Below are the code and all the weights of a small trained network. Each question names an input and a target symbol and asks about switching units off, where a switched-off unit gives its printed mean instead of its output.

import numpy as np


def w(rows, s, z=0):
    codes = np.array(rows[::2]) - 128.0
    scale = np.full(codes.shape[1], s)
    scale[-1] = z or s
    return codes * scale


def f(y):
    return y / 2 * (1 + np.tanh(0.7978845608 * (y + 0.044715 * y**3)))


def softmax(a):
    e = np.exp(a - a.max(-1, keepdims=True))
    return e / e.sum(-1, keepdims=True)


def log_softmax(a):
    a = a - a.max(-1, keepdims=True)
    return a - np.log(np.exp(a).sum(-1, keepdims=True))


def net(x, mask):
    ids = ['αδεζθλμτω'.index(c) for c in x.split()]
    T = len(ids)
    res = E[ids] + P[:T]
    u = 0
    for l in range(2):
        r = res
        for j in range(3):
            rows = slice(2 * j, 2 * j + 2)
            q, k, v = (r @ M[l][rows].T for M in (Q, K, V))
            z = softmax(np.where(np.tri(T) > 0, q @ k.T / 2**0.5, -1e9)) @ v
            o = O[l][rows]
            res = res + np.where(mask[u + j], z, o[:, -1]) @ o[:, :-1]
        u += 3
        y = f(res @ A[l][:, :-1].T + A[l][:, -1])
        res = res + np.where(mask[u : u + 12], y, B[l][:, -1]) @ B[l][:, :-1]
        u += 12
    return log_softmax(res[-1] @ U[:, :-1].T + U[:, -1])


Q, K, V, O, A, B = {}, {}, {}, {}, {}, {}
E = w([
[107,104,150,178,166,155,167,17],'α',
[60,67,78,151,122,133,181,190],'δ',
[61,143,140,151,174,127,80,177],'ε',
[112,158,78,160,88,105,92,102],'ζ',
[85,159,164,173,147,66,147,122],'θ',
[185,111,142,165,220,127,58,179],'λ',
[175,157,161,141,39,173,138,137],'μ',
[141,117,104,159,104,53,175,177],'τ',
[50,162,156,7,146,126,187,108],'ω',
],0.019)
P = w([
[153,240,60,99,212,133,249,111],'0',
[156,201,113,157,209,140,148,129],'1',
[142,176,150,215,155,151,124,145],'2',
[134,154,170,204,120,141,110,153],'3',
[135,130,173,196,81,133,101,166],'4',
[134,109,180,189,60,127,93,160],'5',
[128,85,186,178,31,107,97,164],'6',
[123,68,191,166,18,92,87,152],'7',
[126,49,183,159,4,78,78,140],'8',
[125,31,160,123,2,48,90,93],'9',
[128,7,130,69,13,21,73,64],'10',
[92,8,25,126,27,27,135,30],'11',
],0.0059)
Q[0] = w([
[81,126,90,68,162,91,133,154],'L0H1',
[173,153,154,83,143,149,173,133],'L0H1',
[156,125,97,131,171,149,128,169],'L0H2',
[121,120,96,79,165,106,175,134],'L0H2',
[118,103,164,249,73,116,101,135],'L0H3',
[91,121,133,163,156,116,110,132],'L0H3',
],0.013)
K[0] = w([
[154,175,147,101,208,169,183,157],'L0H1',
[132,212,86,84,126,96,135,145],'L0H1',
[136,140,101,100,103,187,152,106],'L0H2',
[122,163,84,125,150,172,152,154],'L0H2',
[117,9,199,87,73,88,72,106],'L0H3',
[136,144,184,154,113,167,163,182],'L0H3',
],0.011)
V[0] = w([
[167,72,58,174,92,139,46,80],'L0H1',
[63,163,54,131,8,60,103,117],'L0H1',
[95,135,140,153,104,60,174,133],'L0H2',
[166,163,164,108,107,254,135,117],'L0H2',
[10,130,129,71,223,32,97,184],'L0H3',
[86,114,96,167,221,89,130,86],'L0H3',
],0.0062)
O[0] = w([
[124,145,210,71,145,175,97,137,149],'L0H1',
[177,80,155,90,197,159,140,122,187],'L0H1',
[100,139,198,151,18,119,162,85,155],'L0H2',
[121,102,122,7,96,116,99,117,142],'L0H2',
[63,168,165,100,131,141,209,187,2],'L0H3',
[253,226,88,169,122,153,187,196,68],'L0H3',
],0.006,0.0066)
A[0] = w([
[137,185,105,132,160,83,75,213,145],'L0N1',
[175,193,149,193,145,216,81,120,127],'L0N2',
[95,156,132,181,76,134,100,147,2],'L0N3',
[71,150,152,149,115,11,160,163,125],'L0N4',
[166,33,103,163,131,57,95,102,156],'L0N5',
[106,174,198,66,130,147,106,62,245],'L0N6',
[202,157,134,136,40,150,126,152,128],'L0N7',
[41,172,112,164,105,129,37,118,114],'L0N8',
[18,78,148,39,87,131,109,255,178],'L0N9',
[60,148,102,176,210,66,82,151,109],'L0N10',
[171,120,159,149,229,173,113,88,174],'L0N11',
[82,69,42,100,176,25,137,91,223],'L0N12',
],0.0071,0.0022)
B[0] = w([
[88,61,56,113,140,96,165,51,142],'L0N1',
[213,127,102,106,157,105,125,153,197],'L0N2',
[124,175,123,102,127,107,169,101,146],'L0N3',
[199,54,174,148,168,105,105,83,170],'L0N4',
[98,107,130,146,47,110,46,117,255],'L0N5',
[121,209,119,176,99,251,183,108,226],'L0N6',
[207,168,123,110,165,178,150,111,230],'L0N7',
[79,206,121,62,190,123,91,184,194],'L0N8',
[91,104,86,150,126,144,187,211,168],'L0N9',
[58,94,237,2,130,108,125,196,171],'L0N10',
[149,69,101,122,207,159,124,81,173],'L0N11',
[127,122,187,227,98,163,68,184,205],'L0N12',
],0.0058,0.0054)
Q[1] = w([
[106,149,154,140,199,99,156,238],'L1H1',
[65,48,17,86,110,136,147,109],'L1H1',
[170,135,172,150,92,203,123,171],'L1H2',
[121,64,75,127,180,119,162,124],'L1H2',
[244,97,182,115,48,239,140,190],'L1H3',
[141,253,106,99,50,77,56,147],'L1H3',
],0.0071)
K[1] = w([
[51,179,140,118,218,119,158,155],'L1H1',
[201,165,30,73,176,139,254,162],'L1H1',
[64,70,135,134,53,132,46,90],'L1H2',
[140,173,37,109,143,97,155,118],'L1H2',
[50,74,120,198,97,97,35,95],'L1H3',
[103,55,212,98,167,206,147,74],'L1H3',
],0.0061)
V[1] = w([
[137,138,128,137,137,187,137,105],'L1H1',
[78,111,110,150,125,120,60,79],'L1H1',
[185,125,127,114,98,120,153,72],'L1H2',
[130,92,2,153,105,100,150,172],'L1H2',
[145,56,167,103,159,156,149,119],'L1H3',
[73,138,56,173,130,127,164,75],'L1H3',
],0.011)
O[1] = w([
[85,148,132,70,131,199,145,82,235],'L1H1',
[143,163,99,199,183,171,150,194,145],'L1H1',
[158,85,211,127,97,123,113,178,193],'L1H2',
[112,83,75,184,80,160,96,183,2],'L1H2',
[158,26,121,151,183,180,254,30,111],'L1H3',
[72,123,193,168,141,188,28,134,119],'L1H3',
],0.0078,0.0049)
A[1] = w([
[183,85,63,92,58,205,116,6,124],'L1N1',
[251,247,92,141,89,178,80,78,79],'L1N2',
[165,185,62,234,253,210,99,74,89],'L1N3',
[228,123,116,251,88,35,165,165,140],'L1N4',
[215,33,100,147,143,102,92,120,254],'L1N5',
[123,81,253,70,152,119,75,200,51],'L1N6',
[122,210,191,136,151,137,19,196,200],'L1N7',
[155,206,20,128,157,114,76,188,189],'L1N8',
[208,170,139,59,141,185,233,187,108],'L1N9',
[162,64,64,138,126,27,108,85,146],'L1N10',
[96,219,98,87,87,208,160,121,115],'L1N11',
[38,118,207,85,107,102,108,104,168],'L1N12',
],0.0063,0.004)
B[1] = w([
[92,96,185,52,166,103,165,235,244],'L1N1',
[88,100,148,107,129,39,79,176,237],'L1N2',
[96,2,143,171,135,157,40,40,168],'L1N3',
[202,105,90,146,95,104,155,131,152],'L1N4',
[180,209,114,89,84,157,196,100,177],'L1N5',
[164,90,90,148,212,124,174,192,177],'L1N6',
[136,157,79,92,97,143,137,74,210],'L1N7',
[74,134,87,120,91,94,88,34,148],'L1N8',
[92,158,65,189,181,145,107,56,179],'L1N9',
[86,140,169,103,138,172,186,102,148],'L1N10',
[101,165,113,166,150,119,192,196,173],'L1N11',
[156,163,87,159,150,133,144,107,199],'L1N12',
],0.0073,0.011)
U = w([
[97,63,185,190,151,175,93,105,99],'α',
[75,2,77,167,48,140,97,214,74],'δ',
[33,65,88,132,227,11,90,168,3],'ε',
[102,170,72,148,60,120,38,86,199],'ζ',
[142,154,200,235,178,8,105,127,58],'θ',
[183,70,16,89,154,172,130,103,139],'λ',
[113,116,201,24,72,105,130,166,171],'μ',
[195,78,112,169,9,136,121,134,72],'τ',
[86,229,129,180,112,244,179,150,224],'ω',
],0.005,0.0028)

Each question gives the input, a string of symbols that net reads in full, and the target symbol t.
The units are the heads (2 rows each of Q, K, V and O) and the neurons (one row each of A and B). Each row of codes is followed by its name. A weight is (code - 128) times the scale printed after its matrix; where a second scale follows, it is the last column's (O, A, B and U).
mask holds one flag per unit, layer by layer, with each layer's heads first. A switched-off unit (its flag False) gives its mean, the last column of its rows in O or B, instead of its output. The means were averaged over made-up inputs and are rounded, as every weight is.
A unit's drop is (log p(t) with every unit on - log p(t) with that unit switched off) / (log p(t) with every unit on - log p(t) with every unit switched off).
The circuit of an input: a set's keep is (log p(t) with only the set's units on - log p(t) with every unit switched off) / (log p(t) with every unit on - log p(t) with every unit switched off). Starting from the 12 units with the biggest drops (on a tie, the unit counted first), units are removed one at a time, each time the one whose removal leaves the highest keep (on an exact tie, the one counted first), for as long as the keep stays at least 0.8.
units of the circuit, in order: the units of the circuit, biggest drop first
unit that matters most: the unit with the biggest drop
k most important neurons: the k neurons with the biggest drops, biggest first
top k neurons in layer l: the k neurons of layer l with the biggest drops, biggest first
heads that matter: for each layer, one digit per head in row order, 1 if its drop is at least 0.15 and else 0, layers parted by /
input λ ζ ζ λ ζ, target λ: units of the circuit, in order => (L1H3 L0N11 L0N10)
input μ τ μ ζ ζ α μ μ μ α, target μ: units of the circuit, in order => (L1N1 L0N7 L1H1 L1N9)
input α ω μ ε μ μ α ζ ω λ ε μ, target α: heads that matter => 001 / 111
input λ μ μ δ ζ δ μ, target δ: heads that matter => 000 / 010
input μ τ θ μ ζ ζ μ ζ μ μ μ λ, target λ: units of the circuit, in order => (L1N5 L1N2 L0N11)
input ζ μ ζ α α ζ, target α: units of the circuit, in order => (L1H3 L0N11 L1N3)
input μ μ λ μ τ μ α μ ζ α μ θ, target θ: unit that matters most => L0N12
input θ ω λ δ α μ λ λ μ, target λ: units of the circuit, in order => (L1H3 L0H3 L1N9 L0N7)
input λ ζ λ ω α, target ζ: 2 most important neurons => (L0N11 L1N1)
input λ δ μ δ, target δ: units of the circuit, in order => (L1H2 L0N9 L0H1)
input μ μ μ λ λ, target λ: heads that matter => 000 / 000
input θ δ ω ε λ α μ ζ, target ζ: heads that matter => 100 / 000
input α μ μ δ μ ζ ζ μ μ ω μ μ, target μ: top 2 neurons in layer 0 => (L0N8 L0N12)
input α μ ζ α, target μ: 2 most important neurons => (L0N11 L0N8)
input μ μ δ, target δ: unit that matters most => L0N9
input λ μ μ, target μ: heads that matter => 001 / 000
input ω λ λ μ ε μ ζ ζ, target ζ: 2 most important neurons => (L0N8 L1N1)
input ε λ λ μ θ ζ μ, target θ: 3 most important neurons => (L0N10 L1N2 L0N4)
input μ α ζ ε μ ω α, target ζ: heads that matter => 101 / 001
input ζ μ ζ μ ζ μ ω ζ, target μ: unit that matters most => L0H1
input θ μ μ α ζ μ, target α: top 3 neurons in layer 0 => (L0N7 L0N5 L0N11)
input ε ζ ω λ θ θ μ ζ μ τ α μ, target τ: top 3 neurons in layer 0 => (L0N5 L0N6 L0N8)
input ε ζ μ ζ μ ω δ μ μ ω α ζ, target μ: heads that matter => 100 / 101
input ζ λ ζ, target λ: top 2 neurons in layer 0 => (L0N11 L0N10)
input ζ μ ζ ζ μ μ α μ δ μ, target δ: heads that matter => 001 / 110
input θ μ τ ζ μ, target τ: 2 most important neurons => (L0N5 L1N4)
